What each symbol does to the states:
at | $ ^
zega | neba nulu
sune | mola zega
zuri | nelo doda
gela | fepi nuge
vipa | memo gofe
tako | dibe mero
tafa | luka toza
gifo | neba tafa
zabe | tuto gepo
gepo | beto ranu
nede | tafa gagu
nule | rata zuti
bomu | zabi viri
simo | zabe bofa
gebu | beto gome
mafe | getu suza
gudi | gofe lata
gome | nede kela
suza | sobu vizo
bofa | lige mero
fifa | dufe vebu
memo | bomu tako
getu | getu fifa
nari | faze bomu
memi | lata bomu
mome | peva doda
furu | gela zoge
sobu | guko bofa
sapo | gudu gifo
zabi | sove zusi
zuti | sune nari
faze | koru zabi
ranu | lele vobe
vodo | simo sobu
gofe | gofe zuri
tali | toza fepi
fepi | lizi zega
kige | sito mita
bupo | tali gela
lizi | buke viri
gagu | buva feba
toza | pire lizi
geva | zuri peva
dibe | zusi peta
kela | gagu guko
zusi | gudi nelo
vobe | depi neri
peta | gudi fike
zoni | gifo line
mola | zoka faze
lata | nulu gofe
mita | befa tuto
tuto | sito beto
guko | gepo lige
mume | line bupo
rata | memi sune
nuge | zega lata
zoka | nule koru
beto | vodo fome
dufe | feba getu
nelo | vipa fome
vizo | vebu lodu
vilu | neri peme
lodu | zoni mume
buva | neri feba
feba | mafe gudu
vebu | sapo fifa
neba | vizo luka
doda | sove kige
sove | ribi vipa
nulu | luka nule
ribi | lizi memo
lige | ranu pado
peva | doda vilu
luka | lodu vebu
neri | mita nede
zoge | nuge dibe
pado | vobe mita
mero | vilu zeta
sito | mome befa
line | tafa tali
fome | fike sito
befa | mero simo
buke | bupo furu
viri | bomu podu
zeta | tuto simo
fike | geva mome
pire | gifo tafa
lele | sobu gebu
depi | zeta vodo
peme | peta guko
gudu | suza neba
podu | zoge rata
koru | zuti podu

The rows follow the links: the fewer symbols apart two states are, the more alike their rows tend to be.

Each row, then its state:
[ 12  15   6  14 -24 -13  12   7  25   6  17   0  -8   5  -2  32 -10  17 -10  -2  -6  -8 -17  27 -17 -12  -4  19   6  16 -12   4  -4   6  -3  16   1  -7  -2   5  33  40  -9 -44  -9  37  -7  34]; state lata
[-16 -14 -26 -23  10  12   1   8 -23   6 -29 -39  15 -13   9 -20  14 -29  -9  10   3  12   6  -7   0   4   4  -3   5 -29  -5 -18   5 -13  -4   2 -30  14  -9  -5 -27 -31   1  11  15  -5 -12 -48]; state mita
[ 19  29  22  22  11  -3  -6  -5  14  -6 -10  40  -4  52 -10 -15  14 -13  -3   6  -4  -8   0 -31  -4   4 -10  -2 -34  14  18  10  -5   6  -4  -7  30 -15  -7  23 -15 -18  13  21  -4 -16   8   4]; state mume
[  8   0  22  14  -8  11  34   3  11   7  14  -7  -6   4   8 -28   9  10  21  -9 -12 -16   2  10  32 -44  -8  -5  18 -12  39   6 -10 -17   2  -8 -15   3  29   1   6  19  -3  16   4  41  10  19]; state zuti
[ 11   3  25  17  -7  12  35   3  14   6  13   0  -5   6   4 -27   8  12  20  -7 -13 -15   2   8  30 -42  -8  -6  17 -11  41  11 -13 -15   1 -11 -12   3  30   2   6  17  -2  17   3  40  11  22]; state sune
[ 29  43  16  19 -21  -2 -11 -10  27 -10   6  45 -19  23 -10  -1  -6  10 -21   1 -17   3  24 -12 -25   7  -7   3 -11  19   3   4 -13  16 -10  -5  10 -22   5  20   2 -16  21  -2  -9  15  -4  35]; state fepi
[ 10   6   7  10 -23  -3  26  13  20   8  14 -18  -5  -5   2  19  -7  19  -3  -6 -10  -7 -16  33  -3 -26  -2  15  18   2  -4   1  -2  -4   0  11 -17   0   6  -3  30  50 -15 -36  -3  47  -5  24]; state zabi
[-10  -7 -22 -24  -5  21 -10  -5 -22  -3 -18 -19   6 -27   7 -27   1 -11 -15   6  -3  20  35 -14  -3  10   9 -12  14 -26   2 -14   3  -5  -3 -10 -38   5   0  -7 -28 -41  12  24  13  -7 -11 -32]; state pado
[-11  -5 -23 -21   1  20  -4   2 -20  -1 -23 -27  10 -21   8 -27   7 -18 -12   6  -3  16  24 -12   0   5   7 -10  12 -29   3 -15   2  -9  -3  -8 -37  10  -1  -6 -30 -41   9  24  16  -1 -10 -39]; state zabe
[-13 -11 -23 -18   6  16   4   9 -21   6 -27 -39  15 -12   7 -26  15 -27 -10   9  -1  14   5 -11   0   1   7  -4   9 -31   1 -18   7 -13  -2   0 -35  13 -10  -5 -27 -26   1  16  17  -3 -10 -49]; state tuto
[-15 -28  13   6  33 -16 -10 -10 -11   1  14  20   5   9  -6  13  -1   5  33  -5  20 -16 -24  -6  23  10   0  -8 -19  18   2  14   6   7  12  -4  51   4  -3  -5   7  11 -12  15 -10 -51  20   5]; state vebu
[ 28  42  11  15 -26  -3 -11  -8  27  -9   8  40 -19  17  -5  10  -9  14 -25  -3 -14   4  27  -3 -29   5  -7   6  -7  18  -4   0 -11  14 -11   1   2 -25   2  17   6  -8  19 -15  -8  20  -7  39]; state lizi
[  7  -1  24  16  -5  11  38   5  12   9  14  -5  -4   6   4 -30   7   8  21  -6 -12 -15  -2  10  31 -43 -11  -7  15  -9  41  10 -14 -16  -2  -9 -10   6  30   1   7  18  -3  21   3  39  10  19]; state nule
[  4   5  25  21  31  -8   0   0   3  -2  -9  25   2  47  -7 -16  21 -18  19   6   6 -15 -20 -25  16  -2  -8  -6 -33  11  23  13  -4  -1   1  -6  41  -2  -2  13 -14  -8   4  27  -2 -28  17  -8]; state lodu
[-15 -13 -19 -10  14  -1  13  19 -15  13 -30 -48  18   4   8  -3  21 -35  -6  10   9   0 -30   2   1  -6   0   8  -5 -19 -10 -16  14 -15   2  17 -16  14 -23  -2 -12   7 -16 -11  14   0  -9 -50]; state sito
[-11  -3 -31 -25  -5  15  -5   7 -18  -3 -27 -36  13 -25   9 -11   4 -19 -20   6  -2  20  15  -5 -10  12   9   0  13 -29 -14 -19   5 -10  -5  -1 -42  13  -6  -8 -25 -28   4   1  12   5 -16 -41]; state mero
[ 29  44  12  17 -16  -3 -16 -11  21 -13  -2  46 -16  29  -8   0  -1   4 -23   0 -13   5  27 -19 -25  12  -6   3 -18  17   0   2 -11  15  -8  -3  12 -24   0  22  -7 -22  23  -1  -6   5  -1  26]; state bupo
[ 18  28  -2   8 -27 -14  -2   6  24   0  10   6 -11   0  -2  35 -13  15 -26  -2  -6   5   0  21 -33   2  -3  19   1  16 -26  -5  -2  10  -6  17  -1 -16  -8   7  25  23  -1 -48  -8  33 -14  30]; state ribi
[ -5   0 -14  -1  -4 -16  11  20   6   6  -8 -31   9   2   0  37   1  -8  -9   4   7  -3 -40  22 -15  -1   4  19  -4   4 -33  -6   9  -4   2  23   0   7 -20  -3  18  41 -21 -50  -2  16  -8 -12]; state nelo
[-19 -16 -34 -21   8   0  -3  16 -17   5 -24 -44  19 -17   6  10   4 -26 -14  11   8  13 -15   6 -13  13   8   8   2 -18 -28 -17  12  -9   0  14 -23  15 -22  -9 -10  -4  -9 -17   9  -5 -14 -47]; state vilu
[ -5  -6 -12   2   6 -17  10  19   3   9 -10 -34  12   9   0  31   5 -14  -6   4  10  -4 -45  20 -13  -2   1  19  -8   4 -25  -7  13  -6   3  24   4  10 -24  -3  17  41 -24 -43  -1   8  -5 -20]; state zuri
[-15 -13 -22 -24   2  17 -19 -12 -23  -6  -8  -5   5 -33   5 -21  -8  -1  -6   2   0  19  41 -12   0  19   9 -15  16 -19  -3  -9   0   1  -4 -13 -25   5   4 -11 -25 -49  15  31   7 -18  -7 -20]; state sobu
[-20 -32  -1  -7  16 -13 -24 -15 -15  -6  25  18   1 -25  -9  26 -23  25  22  -7  17  -1  -7   6   8  27  10  -8   1  20 -18  13   7  16  11  -7  33   5  -1 -17  15   6  -7   4 -14 -50  11  17]; state mafe
[ -9  -5 -19 -23  -7  22 -18 -12 -21  -6  -9  -6   1 -34   7 -24  -9   1 -13   1  -6  21  46 -14  -4  16   9 -13  19 -20  -3 -11   0   2  -5 -14 -33   2   5  -7 -23 -49  16  26   9 -11  -9 -16]; state lele

Each walk starts at a row. The symbols on each line, taken left to right, move it on to the next state.
Answer with the state's row; about right is enough.
---
[  7   2  22  13 -12  14  37   3  12   6  15  -6  -7   1   6 -27   6  13  18  -8 -15 -12   3  10  28 -41  -6  -5  23 -11  38   9 -13 -15   0 -11 -18   5  31  -1   7  21  -2  15   4  43  10  19]
$ $ ^ $ $	[-10 -19  19  12  36 -13  -6  -4  -8  -1   5  22   6  26  -9  -3   6  -7  31   2  14 -15 -26 -15  24   5  -5 -10 -26  14  14  17   0   2   6  -7  48   6  -2   1  -4  -1  -4  28  -7 -47  22  -3]
^ ^ $ $	[  9  14  22  20  23  -3  -5  -4   6  -3 -13  31  -3  51  -7 -19  19 -19  10   7   1 -11 -12 -30  10   1  -9  -6 -34   9  25  11  -2   1  -1  -9  35  -9  -4  19 -18 -15   7  30  -1 -27  14  -8]
---
[ 27  41  19  23  -5  -1 -13  -9  21  -8  -6  45 -14  42  -8  -9   7  -5 -17   5 -12   0  15 -26 -17   6  -9   1 -25  16  10   6 -10  12  -9  -6  20 -20  -3  25 -12 -22  21  10  -4  -1   4  17]
$ $ $ ^ ^	[ 22  32  22  23   7  -5  -7  -4  16  -3  -9  44 -10  49  -8 -13  14 -12  -6   5  -5  -7   6 -26  -8   2 -13   0 -31  16  17   5  -9   7  -8  -3  30 -18  -2  25 -14 -25  17  17  -4  -7   6  10]
^ ^ $ ^ $	[ 17  17  12   9 -35   2  21   2  24   2  21   2 -14  -9   4  11  -9  28  -5 -13 -15  -6   9  22  -2 -25  -2   8  22   3   5   4  -7  -3   0   1 -21  -7  16  -1  25  35  -4 -25  -2  53  -2  38]
---
[ 23  32   5   7 -36   2  -4  -8  25  -7  17  26 -20  -5  -2  16 -17  28 -24  -6 -17   6  28  10 -27   2  -2   8  11  14  -9   1  -8  13  -6   1 -11 -21   7   8  16   6  13 -26  -7  31  -9  44]
^ ^ ^ ^ ^	[ -9 -10 -14  -1  11 -14  13  25  -2  12 -18 -39  16  11   2  23  14 -26  -2   7  12  -5 -48  16  -6  -5  -1  18 -10  -2 -23  -8  10 -11   1  24   4  13 -24  -1   8  32 -24 -36   2   7  -9 -31]
$ $ $ $	[ 27  41   7  10 -27  -2 -17 -13  22  -9   8  41 -21  12  -7   9 -11  17 -29  -2 -15   9  32  -8 -29  15  -2   4  -7  17  -9  -1  -8  18  -8  -2   1 -25   2  15   2 -13  20 -12  -6  13  -8  36]
---
[ -4   0 -18  -5 -11 -13   2  16   5   7  -4 -29   5  -9   1  38  -5  -3 -19   5   4   4 -28  25 -26   8   3  21   0   6 -36 -10  10   2  -1  25  -6   4 -22  -3  20  32 -16 -52   0  14 -14  -8]
$ ^ $ $ $ $	[  7   9  23  20  28  -7   2   0   4  -1 -14  25   2  50  -6 -19  23 -23  14   6   5 -14 -18 -28  14  -4 -10  -5 -33   8  23   9  -4  -2   1  -5  37  -5  -4  16 -18 -10   6  28   1 -24  15 -11]
^ ^ ^ ^ $	[ -3  -9  25  18  33  -9   1  -3   0  -1   0  24   2  37  -9 -11  14 -10  30   1  10 -18 -25 -19  24  -3  -6  -9 -28  13  24  18  -3   0   6  -9  45   2   1   5  -7   2  -2  30  -6 -34  19  -3]
---
[ 16  24  23  21  17  -3  -4  -5  11  -5 -13  35  -6  53  -8 -17  22 -20   1   6  -1 -10  -6 -32   3  -1 -12  -2 -35   9  21   8  -5   1  -3  -6  32 -13  -5  20 -21 -17  11  22  -2 -16  10  -3]
$ $ ^ $ $	[-17 -30  12   3  35 -14 -15 -11 -14  -3  13  22   4   6  -8   6  -4   5  33  -2  19 -12 -17  -8  21  16   1 -10 -16  17   3  16   2   7  10  -8  48   4   0  -7   4  -1  -6  23  -9 -55  20   4]
^ ^ ^ $	[ -8 -21  18  12  37 -11  -7  -7  -9  -2   4  21   3  25  -9  -1   8  -7  31   0  17 -17 -29 -15  23   5  -2  -9 -25  17  14  15   4   3  10  -7  48   3  -5   0  -4   6  -7  24  -7 -46  21  -5]
---
[  1  -6  27  19  30  -8   4  -4   1   0  -1  23   3  42  -8 -12  17 -13  27   3   8 -17 -29 -22  25  -7  -6  -7 -30  11  26  16  -1  -3   7  -7  43   0   0   8  -9   3  -3  28  -4 -32  20  -3]
^ ^ $ ^ $	[-19 -32   0 -10  14 -17 -23 -14 -15  -5  26  17   0 -24  -6  28 -22  26  23  -8  19  -4  -5  10   7  24   8  -6   0  22 -19  10   7  16  12  -2  34   3   0 -16  18  12  -8  -3 -12 -46  10  19]
$ $ $ ^	[-17 -33   6  -4  22 -17 -18 -12 -12  -3  23  17   3 -14  -7  23 -16  18  29  -5  21  -8 -16   4  14  20   7  -6  -7  22 -12  13   7  14  11  -2  42   4  -3 -15  16  12 -11   5 -13 -51  16  15]
---
[ 10  16  -7   0 -28 -11   3   9  20   0  10  -6  -6 -10   0  37 -16  15 -19  -4  -6   2  -5  29 -26   0   0  19   9   9 -28  -5  -2   6  -4  18 -12  -7  -3   1  29  31  -7 -51  -6  37 -13  25]
^ $ $	[  3   4  -9   0 -18 -15   7  12  14   6   6 -19   1  -8  -2  41 -12   7 -14   1   2   0 -23  32 -22  -2  -3  21   5  10 -30  -6   4   3  -1  24  -4   0 -12  -1  30  39 -16 -52  -5  27 -14  11]
$ $ ^ $ ^	[-12 -11 -22 -10   7  -8  10  22  -9  11 -26 -47  17   3   5  14  14 -28  -8   8  11   2 -36  13  -7  -1   1  14  -6 -13 -20 -15  14 -14   1  21 -12  13 -26  -5   0  20 -20 -28   9   4 -10 -42]
---
[ 18  18  21  13 -28  10  22  -2  22   2  22   9 -15  -4   4 -11  -6  26   1 -11 -20  -5  17  14   8 -32  -6   0  24  -1  24   6 -12  -4  -3  -7 -20  -7  27   1  18  19   6  -1  -1  50   1  39]
^ $ ^ ^	[ 22  26  14  12 -34   3  14  -3  26   0  22  17 -18  -6  -1   5 -13  27 -12  -7 -20   0  20  15  -8 -19  -5   6  17   6   8   4 -11   5  -6  -1 -15 -13  18   5  21  15   7 -17  -6  49  -5  45]
^ ^ ^ ^	[ 25  26  34  27 -10   3  16  -7  24  -3  14  37 -20  34  -4 -16   7  12   7  -8 -13 -16   8 -10  13 -23 -10  -2  -6  12  34  14 -12   1  -2 -10  11 -15  19  14   5  11   9  13  -3  23  13  35]
